Below is a small trained network, with its code and all its weights. Each question gives an input and a class and asks what happens when units are switched off, that is, made to give their printed mean instead of their output.

import numpy as np


def w(rows, s, z=0):
    codes = np.array(rows[::2]) - 128.0
    scale = np.full(codes.shape[1], s)
    scale[-1] = z or s
    return codes * scale


def f(y):
    return y / 2 * (1 + np.tanh(0.7978845608 * (y + 0.044715 * y**3)))


def log_softmax(a):
    a = a - a.max(-1, keepdims=True)
    return a - np.log(np.exp(a).sum(-1, keepdims=True))


def net(x, mask):
    res = np.array(x, float).reshape(1, 5) / 4 @ E
    y = f(res @ A[0][:, :-1].T + A[0][:, -1])
    res = res + np.where(mask, y, B[0][:, -1]) @ B[0][:, :-1]
    return log_softmax(res[-1] @ U[:, :-1].T + U[:, -1])


A, B = {}, {}
E = w([
[96,115,142,32,105,109,72,146,223,200,127],'x0',
[44,170,148,147,241,120,182,144,143,147,64],'x1',
[153,255,117,145,101,230,116,39,131,167,138],'x2',
[179,125,167,96,116,115,125,93,162,49,151],'x3',
[68,103,47,140,92,157,116,140,148,169,66],'x4',
],0.005)
A[0] = w([
[120,138,126,135,131,128,137,125,130,126,126,110],'neuron 0',
[142,122,136,176,179,131,154,138,68,111,133,144],'neuron 1',
[122,134,138,130,158,125,136,136,113,124,135,157],'neuron 2',
[98,156,165,139,218,120,157,126,131,51,120,166],'neuron 3',
[64,204,83,202,162,160,158,109,106,103,95,186],'neuron 4',
[128,142,128,141,129,125,121,131,105,160,132,187],'neuron 5',
[85,182,103,145,121,152,120,116,121,192,118,156],'neuron 6',
[131,129,131,145,143,132,136,133,112,120,124,131],'neuron 7',
[188,166,139,114,97,140,119,103,135,123,146,203],'neuron 8',
[120,131,150,110,151,114,132,133,142,123,130,161],'neuron 9',
[84,87,113,113,122,112,121,146,149,160,113,220],'neuron 10',
[170,132,130,123,106,139,128,114,134,98,135,255],'neuron 11',
[154,117,136,160,155,115,136,156,54,162,149,151],'neuron 12',
[144,138,128,121,121,138,128,120,134,122,133,153],'neuron 13',
[99,126,209,52,206,78,137,156,178,128,126,163],'neuron 14',
[122,134,115,143,135,137,145,114,134,84,109,147],'neuron 15',
[84,169,102,141,119,155,128,118,129,201,112,203],'neuron 16',
[181,167,139,115,98,142,121,99,139,122,148,190],'neuron 17',
[113,155,120,173,166,133,144,131,92,124,125,174],'neuron 18',
[24,3,97,78,102,107,110,164,178,211,108,195],'neuron 19',
[109,153,117,139,127,137,125,120,124,146,123,159],'neuron 20',
[133,130,121,128,127,130,135,122,134,116,126,137],'neuron 21',
[89,99,120,111,133,109,123,149,138,154,121,199],'neuron 22',
[123,134,168,127,196,104,139,154,88,149,143,181],'neuron 23',
[145,136,128,126,120,133,127,117,133,113,131,173],'neuron 24',
[123,142,123,140,136,128,132,129,118,138,131,150],'neuron 25',
[162,93,123,148,124,126,137,137,104,100,132,193],'neuron 26',
[233,27,133,157,93,109,131,153,55,90,159,187],'neuron 27',
[89,197,92,150,108,157,123,121,117,215,110,172],'neuron 28',
[189,50,101,128,50,129,127,118,134,15,133,190],'neuron 29',
[254,223,150,94,59,147,100,90,149,144,158,174],'neuron 30',
[149,141,129,123,120,138,124,115,136,122,135,167],'neuron 31',
[109,140,126,139,144,138,148,112,149,84,110,137],'neuron 32',
],0.0095,0.0016)
B[0] = w([
[134,136,123,125,125,121,134,130,134,131,120,128],'neuron 0',
[111,171,150,130,118,54,128,124,126,126,122,167],'neuron 1',
[128,122,144,141,119,121,137,127,141,140,130,139],'neuron 2',
[157,103,190,147,143,96,146,122,149,168,82,192],'neuron 3',
[139,139,103,157,111,124,183,139,65,181,81,207],'neuron 4',
[116,114,134,153,122,147,145,130,115,131,150,137],'neuron 5',
[129,152,78,147,123,160,151,122,145,126,133,170],'neuron 6',
[126,134,134,132,123,111,130,128,125,134,127,134],'neuron 7',
[146,130,152,97,122,152,117,132,108,138,157,163],'neuron 8',
[136,123,135,127,131,131,127,124,157,131,123,143],'neuron 9',
[86,106,122,108,132,137,119,147,130,124,120,176],'neuron 10',
[155,100,145,121,129,144,110,136,103,132,146,156],'neuron 11',
[96,158,138,139,116,92,134,132,128,112,158,147],'neuron 12',
[135,138,130,115,130,129,124,130,125,129,130,133],'neuron 13',
[155,105,154,134,171,166,123,106,233,124,131,210],'neuron 14',
[141,122,132,122,132,118,129,132,108,139,108,140],'neuron 15',
[119,148,77,147,126,170,144,132,141,120,129,177],'neuron 16',
[145,141,147,91,125,147,120,133,114,138,153,161],'neuron 17',
[118,134,143,156,115,105,156,133,102,151,130,162],'neuron 18',
[5,50,114,70,127,130,98,176,127,117,103,253],'neuron 19',
[131,140,108,133,129,134,141,131,130,133,125,139],'neuron 20',
[136,127,128,124,129,125,127,131,125,131,125,130],'neuron 21',
[96,109,126,107,127,135,121,137,141,132,129,165],'neuron 22',
[117,102,176,173,119,136,152,125,160,150,153,163],'neuron 23',
[140,126,133,119,128,130,122,132,122,132,132,136],'neuron 24',
[127,127,127,138,121,128,139,130,125,137,133,133],'neuron 25',
[139,128,125,139,125,99,106,123,116,109,137,150],'neuron 26',
[144,128,83,164,105,77,72,108,118,43,178,204],'neuron 27',
[123,146,70,158,136,186,159,120,129,126,153,186],'neuron 28',
[205,65,91,143,143,149,78,112,90,93,95,199],'neuron 29',
[155,156,187,51,119,187,109,134,78,158,191,207],'neuron 30',
[137,140,131,113,130,131,124,133,123,130,134,136],'neuron 31',
[142,135,126,112,135,113,128,130,130,140,90,142],'neuron 32',
],0.029,0.0074)
U = w([
[121,175,72,85,165,153,125,100,183,106,101,4],'0',
[103,183,154,177,77,57,122,113,116,86,193,112],'1',
[176,177,189,3,108,198,101,133,85,161,204,155],'2',
[200,86,74,152,116,100,55,72,97,34,131,146],'3',
[152,107,194,143,198,126,139,84,224,146,116,138],'4',
[13,65,98,44,131,141,94,221,150,110,93,175],'5',
[144,160,175,155,111,62,176,136,78,187,43,79],'6',
[116,193,25,187,112,194,188,121,121,155,124,152],'7',
],0.005,0.0017)

Each question gives the input, the list of numbers given to net, and the class t.
The units are the neurons (one row each of A and B). Each row of codes is followed by its name. A weight is (code - 128) times the scale printed after its matrix; where a second scale follows, it is the last column's (A, B and U).
mask holds one flag per neuron, in row order. A switched-off neuron (its flag False) gives its mean, the last column of its row in B, instead of its output. The means were averaged over made-up inputs and are rounded, as every weight is.
A unit's drop is (log p(t) with every unit on - log p(t) with that unit switched off) / (log p(t) with every unit on - log p(t) with every unit switched off).
The circuit of an input: a set's keep is (log p(t) with only the set's units on - log p(t) with every unit switched off) / (log p(t) with every unit on - log p(t) with every unit switched off). Starting from the 12 units with the biggest drops (on a tie, the unit counted first), units are removed one at a time, each time the one whose removal leaves the highest keep (on an exact tie, the one counted first), for as long as the keep stays at least 0.8.
units of the circuit, in order: the units of the circuit, biggest drop first
unit that matters most: the unit with the biggest drop
k most important neurons: the k neurons with the biggest drops, biggest first
drop when u is switched off: that unit's drop, to one decimal
input [2,-7,-2,-7,-4], class 3: unit that matters most => neuron 27
input [-1,6,6,1,-5], class 6: units of the circuit, in order => neuron 3; neuron 4
input [0,-3,-4,-5,-4], class 3: 2 most important neurons => neuron 27; neuron 19
input [-7,3,-7,-3,-4], class 1: 2 most important neurons => neuron 27; neuron 12
input [-2,3,3,-4,-4], class 7: units of the circuit, in order => neuron 28; neuron 19
input [5,6,5,-1,-8], class 4: 3 most important neurons => neuron 14; neuron 3; neuron 23
input [-8,4,-4,0,-4], class 6: units of the circuit, in order => neuron 3; neuron 4
input [4,6,2,1,-1], class 4: units of the circuit, in order => neuron 14; neuron 19
input [-2,-1,1,5,7], class 3: units of the circuit, in order => neuron 19; neuron 29
input [2,-4,-2,8,-4], class 3: 2 most important neurons => neuron 29; neuron 27
input [6,8,4,-1,-5], class 4: 2 most important neurons => neuron 14; neuron 3
input [-7,-1,3,5,8], class 7: 4 most important neurons => neuron 4; neuron 3; neuron 27; neuron 19
input [-7,0,-3,-4,1], class 1: units of the circuit, in order => neuron 27; neuron 12; neuron 1
input [4,-6,0,3,4], class 2: most important neuron => neuron 30
input [8,8,5,0,3], class 7: 2 most important neurons => neuron 28; neuron 6
input [-6,-6,1,-7,-4], class 3: 2 most important neurons => neuron 27; neuron 29
input [-7,7,7,3,2], class 6: drop when neuron 4 is switched off => 0.2
input [-3,-4,2,6,-3], class 2: drop when neuron 30 is switched off => 4.2
input [7,-3,6,-4,-2], class 2: drop when neuron 17 is switched off => 0.0
input [2,-3,-3,5,-4], class 3: drop when neuron 27 is switched off => 0.1
input [6,4,-3,1,-7], class 4: units of the circuit, in order => neuron 14
